Here is a tiny trained network, its code and every weight. The questions are about switching its units off for an input and a class, where a switched-off unit gives its printed mean instead of its output.

import numpy as np


def w(rows, s, z=0):
    codes = np.array(rows[::2]) - 128.0
    scale = np.full(codes.shape[1], s)
    scale[-1] = z or s
    return codes * scale


def norm(h):
    return h / np.sqrt((h * h).mean(-1, keepdims=True) + 1e-5)


def f(y):
    return y / 2 * (1 + np.tanh(0.7978845608 * (y + 0.044715 * y**3)))


def log_softmax(a):
    a = a - a.max(-1, keepdims=True)
    return a - np.log(np.exp(a).sum(-1, keepdims=True))


def net(x, mask):
    res = np.array(x, float).reshape(1, 5) / 4 @ E
    u = 0
    for l in range(3):
        y = f(norm(res) @ A[l][:, :-1].T + A[l][:, -1])
        res = res + np.where(mask[u : u + 13], y, B[l][:, -1]) @ B[l][:, :-1]
        u += 13
    return log_softmax(norm(res)[-1] @ U[:, :-1].T + U[:, -1])


A, B = {}, {}
E = w([
[93,120,76,34,150,67],'x0',
[141,65,100,109,167,255],'x1',
[130,127,130,127,126,129],'x2',
[125,122,136,129,133,127],'x3',
[189,210,194,77,193,144],'x4',
],0.0083)
A[0] = w([
[101,132,123,168,118,80,151],'L0N1',
[125,155,145,144,138,129,89],'L0N2',
[107,102,91,5,136,83,231],'L0N3',
[159,172,170,61,158,183,2],'L0N4',
[157,162,149,136,135,96,61],'L0N5',
[120,151,136,102,171,173,28],'L0N6',
[138,172,138,116,141,101,138],'L0N7',
[146,131,158,135,122,115,147],'L0N8',
[155,213,191,95,141,103,72],'L0N9',
[112,137,138,169,93,52,175],'L0N10',
[117,115,143,135,134,130,111],'L0N11',
[124,78,102,111,120,172,111],'L0N12',
[138,155,83,131,122,131,105],'L0N13',
],0.018,0.0048)
B[0] = w([
[182,158,109,135,140,163,187],'L0N1',
[71,141,53,139,135,142,138],'L0N2',
[130,85,67,7,126,77,251],'L0N3',
[224,181,59,152,176,157,205],'L0N4',
[60,123,111,130,112,120,162],'L0N5',
[175,184,77,139,85,137,162],'L0N6',
[143,167,215,126,132,91,176],'L0N7',
[78,124,58,146,159,135,150],'L0N8',
[39,95,192,130,102,102,227],'L0N9',
[205,170,94,132,165,173,229],'L0N10',
[147,110,132,138,138,130,127],'L0N11',
[55,50,141,168,131,106,182],'L0N12',
[128,106,147,157,160,123,126],'L0N13',
],0.019,0.012)
A[1] = w([
[86,18,155,150,46,128,98],'L1N1',
[217,120,132,76,82,122,3],'L1N2',
[80,150,180,61,53,106,36],'L1N3',
[83,159,197,187,87,133,9],'L1N4',
[140,69,222,214,89,151,42],'L1N5',
[30,113,140,90,96,94,94],'L1N6',
[118,105,162,106,119,59,2],'L1N7',
[172,140,195,112,140,180,126],'L1N8',
[52,141,118,87,122,117,74],'L1N9',
[91,117,180,254,131,82,86],'L1N10',
[48,152,214,179,114,144,12],'L1N11',
[172,178,160,232,120,188,127],'L1N12',
[179,110,166,91,178,143,53],'L1N13',
],0.013,0.0021)
B[1] = w([
[76,23,58,106,33,122,211],'L1N1',
[37,202,85,66,231,186,190],'L1N2',
[179,99,223,137,112,125,180],'L1N3',
[44,140,26,87,166,135,171],'L1N4',
[232,242,169,2,87,226,175],'L1N5',
[152,76,180,247,131,68,228],'L1N6',
[177,88,179,175,67,145,163],'L1N7',
[127,85,83,191,111,137,140],'L1N8',
[101,113,163,193,129,91,186],'L1N9',
[83,239,120,28,117,203,204],'L1N10',
[63,175,30,60,196,143,199],'L1N11',
[94,31,188,247,147,132,253],'L1N12',
[126,158,66,148,102,91,146],'L1N13',
],0.019,0.0074)
A[2] = w([
[131,210,123,66,115,167,171],'L2N1',
[133,176,114,86,28,159,65],'L2N2',
[68,180,117,108,75,181,108],'L2N3',
[150,124,123,149,117,98,129],'L2N4',
[120,144,120,151,148,77,89],'L2N5',
[58,148,108,145,134,120,5],'L2N6',
[115,189,102,121,125,179,134],'L2N7',
[154,189,73,40,134,152,52],'L2N8',
[158,126,130,112,137,87,190],'L2N9',
[102,155,50,106,77,170,113],'L2N10',
[117,136,138,33,120,110,73],'L2N11',
[176,134,174,230,115,161,117],'L2N12',
[185,144,255,130,86,58,66],'L2N13',
],0.02,0.0029)
B[2] = w([
[107,39,78,124,117,104,223],'L2N1',
[222,81,174,74,155,181,170],'L2N2',
[107,161,148,60,115,188,193],'L2N3',
[105,123,138,128,129,123,140],'L2N4',
[162,111,159,99,137,164,143],'L2N5',
[99,181,82,104,126,102,152],'L2N6',
[48,111,140,149,109,113,197],'L2N7',
[203,178,87,125,133,58,254],'L2N8',
[121,169,150,142,107,131,153],'L2N9',
[187,160,202,119,124,115,217],'L2N10',
[108,137,159,222,123,199,203],'L2N11',
[113,118,93,208,164,234,234],'L2N12',
[145,191,251,171,137,81,178],'L2N13',
],0.031,0.013)
U = w([
[132,119,95,224,168,217,230],'0',
[208,171,65,126,147,70,253],'1',
[31,204,113,83,142,147,69],'2',
[139,170,248,167,130,88,55],'3',
[162,111,183,31,82,215,12],'4',
[106,15,121,125,86,92,83],'5',
],0.017,0.0016)

Each question gives the input, the list of numbers given to net, and the class t.
The units are the neurons (one row each of A and B). Each row of codes is followed by its name. A weight is (code - 128) times the scale printed after its matrix; where a second scale follows, it is the last column's (A, B and U).
mask holds one flag per neuron, layer by layer. A switched-off neuron (its flag False) gives its mean, the last column of its row in B, instead of its output. The means were averaged over made-up inputs and are rounded, as every weight is.
A unit's drop is (log p(t) with every unit on - log p(t) with that unit switched off) / (log p(t) with every unit on - log p(t) with every unit switched off).
unit that matters most: the unit with the biggest drop
top k neurons: the k neurons with the biggest drops, biggest first
top k neurons in layer l: the k neurons of layer l with the biggest drops, biggest first
drop when u is switched off: that unit's drop, to one decimal
input [5,-1,5,5,4], class 3: unit that matters most	L0N9
input [0,6,-6,3,-7], class 4: top 2 neurons	(L0N3, L1N5)
input [-4,-4,8,-7,1], class 2: top 3 neurons	(L0N3, L0N9, L0N4)
input [0,-5,1,-8,4], class 2: top 3 neurons	(L0N3, L1N11, L1N4)
input [6,1,-3,-7,-3], class 5: top 3 neurons	(L0N4, L0N10, L2N12)
input [-3,-8,5,6,1], class 2: top 2 neurons in layer 0	(L0N9, L0N3)
input [0,5,-3,-2,-7], class 4: top 3 neurons	(L0N3, L1N5, L1N10)
input [0,6,-2,-6,0], class 4: top 4 neurons	(L0N12, L0N10, L0N3, L0N1)
input [1,-4,5,0,1], class 3: top 2 neurons	(L0N9, L0N4)
input [3,0,-6,1,4], class 3: top 2 neurons	(L0N9, L0N10)
input [2,-8,3,6,2], class 3: top 2 neurons	(L0N9, L2N13)
input [-8,1,-3,-3,-6], class 4: top 3 neurons	(L0N4, L0N10, L1N5)
input [6,1,0,8,-4], class 5: top 2 neurons	(L0N4, L0N10)
input [2,7,7,-7,1], class 1: unit that matters most	L0N9
input [0,6,7,4,-6], class 4: top 2 neurons	(L0N3, L1N5)
input [-1,-6,1,7,2], class 2: top 2 neurons in layer 0	(L0N3, L0N9)
input [5,3,1,-5,1], class 1: drop when L0N9 is switched off	0.2
input [-6,-2,4,1,7], class 2: drop when L0N9 is switched off	0.9
input [7,5,-4,-3,-2], class 5: drop when L2N9 is switched off	0.0
input [3,3,5,8,8], class 1: unit that matters most	L0N4
